Below is a small trained network, with its code and all its weights. Each question gives an input and a class and asks what happens when units are switched off, that is, made to give their printed mean instead of their output.

import numpy as np


def w(rows, s, z=0):
    codes = np.array(rows[::2]) - 128.0
    scale = np.full(codes.shape[1], s)
    scale[-1] = z or s
    return codes * scale


def norm(h):
    return h / np.sqrt((h * h).mean(-1, keepdims=True) + 1e-5)


def f(y):
    return np.maximum(y, 0)


def log_softmax(a):
    a = a - a.max(-1, keepdims=True)
    return a - np.log(np.exp(a).sum(-1, keepdims=True))


def net(x, mask):
    res = np.array(x, float).reshape(1, 6) / 4 @ E
    u = 0
    for l in range(4):
        y = f(norm(res) @ A[l][:, :-1].T + A[l][:, -1])
        res = res + np.where(mask[u : u + 7], y, B[l][:, -1]) @ B[l][:, :-1]
        u += 7
    return log_softmax(norm(res)[-1] @ U[:, :-1].T + U[:, -1])


A, B = {}, {}
E = w([
[111,80,116,104,160,249,212,178,124],'x0',
[90,144,176,118,172,182,113,137,107],'x1',
[202,68,118,129,187,149,129,143,88],'x2',
[159,177,190,90,126,140,122,211,126],'x3',
[187,143,127,172,77,87,112,92,129],'x4',
[138,131,136,214,152,85,83,183,53],'x5',
],0.013)
A[0] = w([
[66,152,124,153,92,110,142,162,144,59],'0.n0',
[109,173,166,47,107,102,125,119,177,33],'0.n1',
[182,104,120,143,170,107,127,254,90,44],'0.n2',
[155,126,97,158,100,44,135,83,139,1],'0.n3',
[194,133,145,189,105,139,130,126,106,74],'0.n4',
[84,157,169,211,133,134,110,154,88,54],'0.n5',
[252,122,139,120,121,147,135,144,132,87],'0.n6',
],0.038,0.0047)
B[0] = w([
[120,116,122,135,98,68,157,191,54,178],'0.n0',
[58,138,203,64,119,80,199,181,45,203],'0.n1',
[47,145,234,64,98,117,254,234,20,254],'0.n2',
[164,121,25,198,89,159,43,95,217,239],'0.n3',
[89,114,79,140,152,87,16,66,182,191],'0.n4',
[89,166,227,59,68,90,236,172,85,215],'0.n5',
[103,122,157,88,40,20,208,159,59,216],'0.n6',
],0.017,0.025)
A[1] = w([
[157,129,145,122,137,120,114,155,145,51],'1.n0',
[241,147,118,143,139,97,65,140,196,106],'1.n1',
[196,166,199,115,167,84,99,95,171,118],'1.n2',
[200,159,137,204,106,136,62,105,118,46],'1.n3',
[157,164,187,97,220,84,70,45,122,2],'1.n4',
[218,145,180,161,142,134,78,122,171,101],'1.n5',
[183,192,129,155,119,93,4,78,173,56],'1.n6',
],0.034,0.003)
B[1] = w([
[120,137,153,113,129,136,118,125,138,128],'1.n0',
[95,122,36,112,115,192,120,146,152,207],'1.n1',
[175,219,186,140,64,112,152,104,80,128],'1.n2',
[158,152,175,141,122,104,150,88,148,197],'1.n3',
[96,92,66,124,60,9,98,71,226,132],'1.n4',
[130,138,149,168,66,40,146,102,114,149],'1.n5',
[173,195,102,254,87,103,106,76,92,255],'1.n6',
],0.021,0.017)
A[2] = w([
[102,145,193,93,136,109,126,51,125,207],'2.n0',
[157,135,132,148,190,247,126,132,125,92],'2.n1',
[122,105,147,108,171,244,178,164,114,254],'2.n2',
[177,205,200,190,132,126,146,104,101,154],'2.n3',
[168,139,150,149,140,157,93,161,131,99],'2.n4',
[114,139,198,67,251,131,96,32,99,83],'2.n5',
[126,123,153,128,166,106,109,75,166,168],'2.n6',
],0.033,0.0032)
B[2] = w([
[129,49,112,254,103,128,182,143,125,219],'2.n0',
[118,240,109,107,182,157,149,150,183,143],'2.n1',
[147,21,130,88,188,164,101,128,157,247],'2.n2',
[52,117,156,42,125,89,66,79,162,220],'2.n3',
[135,121,152,158,146,89,147,115,121,130],'2.n4',
[126,75,140,127,46,71,155,121,92,143],'2.n5',
[126,22,171,184,131,148,86,99,121,136],'2.n6',
],0.024,0.016)
A[3] = w([
[181,198,174,123,160,166,106,130,88,9],'3.n0',
[169,219,106,86,193,157,96,136,97,105],'3.n1',
[164,239,154,171,169,204,120,162,74,77],'3.n2',
[125,216,229,146,192,138,205,161,99,3],'3.n3',
[226,252,169,155,183,153,120,186,114,36],'3.n4',
[180,226,166,164,167,172,137,134,84,92],'3.n5',
[176,139,144,161,197,204,106,138,170,81],'3.n6',
],0.034,0.0052)
B[3] = w([
[71,132,109,175,141,79,110,68,149,128],'3.n0',
[110,39,219,83,142,46,151,4,169,129],'3.n1',
[168,53,75,153,164,98,88,156,130,128],'3.n2',
[155,224,150,105,110,113,127,120,100,253],'3.n3',
[81,130,55,121,153,140,165,106,101,128],'3.n4',
[167,88,90,162,104,125,64,155,130,128],'3.n5',
[182,196,175,189,178,206,92,97,122,140],'3.n6',
],0.028,0.024)
U = w([
[120,176,42,224,100,124,41,64,149,5],'0',
[134,79,123,112,254,237,99,111,164,60],'1',
[44,134,201,86,108,114,214,204,25,250],'2',
],0.0094,0.002)

Each question gives the input, the list of numbers given to net, and the class t.
The units are the neurons (one row each of A and B). Each row of codes is followed by its name. A weight is (code - 128) times the scale printed after its matrix; where a second scale follows, it is the last column's (A, B and U).
mask holds one flag per neuron, layer by layer. A switched-off neuron (its flag False) gives its mean, the last column of its row in B, instead of its output. The means were averaged over made-up inputs and are rounded, as every weight is.
A unit's drop is (log p(t) with every unit on - log p(t) with that unit switched off) / (log p(t) with every unit on - log p(t) with every unit switched off).
The circuit of an input: a set's keep is (log p(t) with only the set's units on - log p(t) with every unit switched off) / (log p(t) with every unit on - log p(t) with every unit switched off). Starting from the 12 units with the biggest drops (on a tie, the unit counted first), units are removed one at a time, each time the one whose removal leaves the highest keep (on an exact tie, the one counted first), for as long as the keep stays at least 0.8.
units of the circuit, in order: the units of the circuit, biggest drop first
most important unit: the unit with the biggest drop
top k neurons: the k neurons with the biggest drops, biggest first
top k neurons in layer l: the k neurons of layer l with the biggest drops, biggest first
drop when u is switched off: that unit's drop, to one decimal
input [7,8,-7,-8,2,-4], class 1: top 2 neurons -> (0.n6, 1.n6)
input [3,0,5,-4,-4,-1], class 1: most important unit -> 2.n2
input [-3,7,4,-1,-1,-2], class 0: top 3 neurons in layer 0 -> (0.n2, 0.n6, 0.n5)
input [8,1,-4,5,-7,-2], class 1: units of the circuit, in order -> (2.n2, 0.n6, 0.n5, 1.n6)
input [1,4,5,-7,-3,-6], class 1: top 2 neurons -> (0.n3, 0.n4)
input [4,3,-5,-5,8,4], class 0: top 4 neurons -> (0.n2, 0.n4, 0.n3, 0.n1)
input [-3,-4,5,3,5,-1], class 0: top 4 neurons in layer 0 -> (0.n3, 0.n4, 0.n5, 0.n1)
input [-3,6,7,-8,-2,1], class 0: top 4 neurons -> (0.n2, 0.n6, 1.n4, 0.n1)
input [3,5,7,-7,-7,-5], class 1: top 2 neurons -> (2.n2, 0.n4)
input [6,-1,1,-8,4,-4], class 1: top 2 neurons -> (0.n3, 0.n6)
input [3,-6,1,-5,-8,0], class 1: top 3 neurons in layer 0 -> (0.n6, 0.n3, 0.n4)
input [-8,-5,-4,-3,-1,-4], class 0: top 2 neurons -> (0.n3, 0.n2)
input [-2,5,7,-8,-8,-6], class 0: top 4 neurons in layer 0 -> (0.n2, 0.n0, 0.n5, 0.n6)
input [3,-3,7,-6,-5,-2], class 1: most important unit -> 1.n6
input [6,1,-3,-1,-4,1], class 1: top 4 neurons -> (0.n6, 2.n2, 1.n6, 0.n2)
input [-8,1,-6,-3,0,5], class 0: top 2 neurons -> (0.n3, 0.n2)
input [3,3,4,-7,-6,-5], class 1: drop when 0.n4 is switched off -> 0.1
input [5,6,3,-7,-3,-7], class 1: drop when 0.n4 is switched off -> 0.1
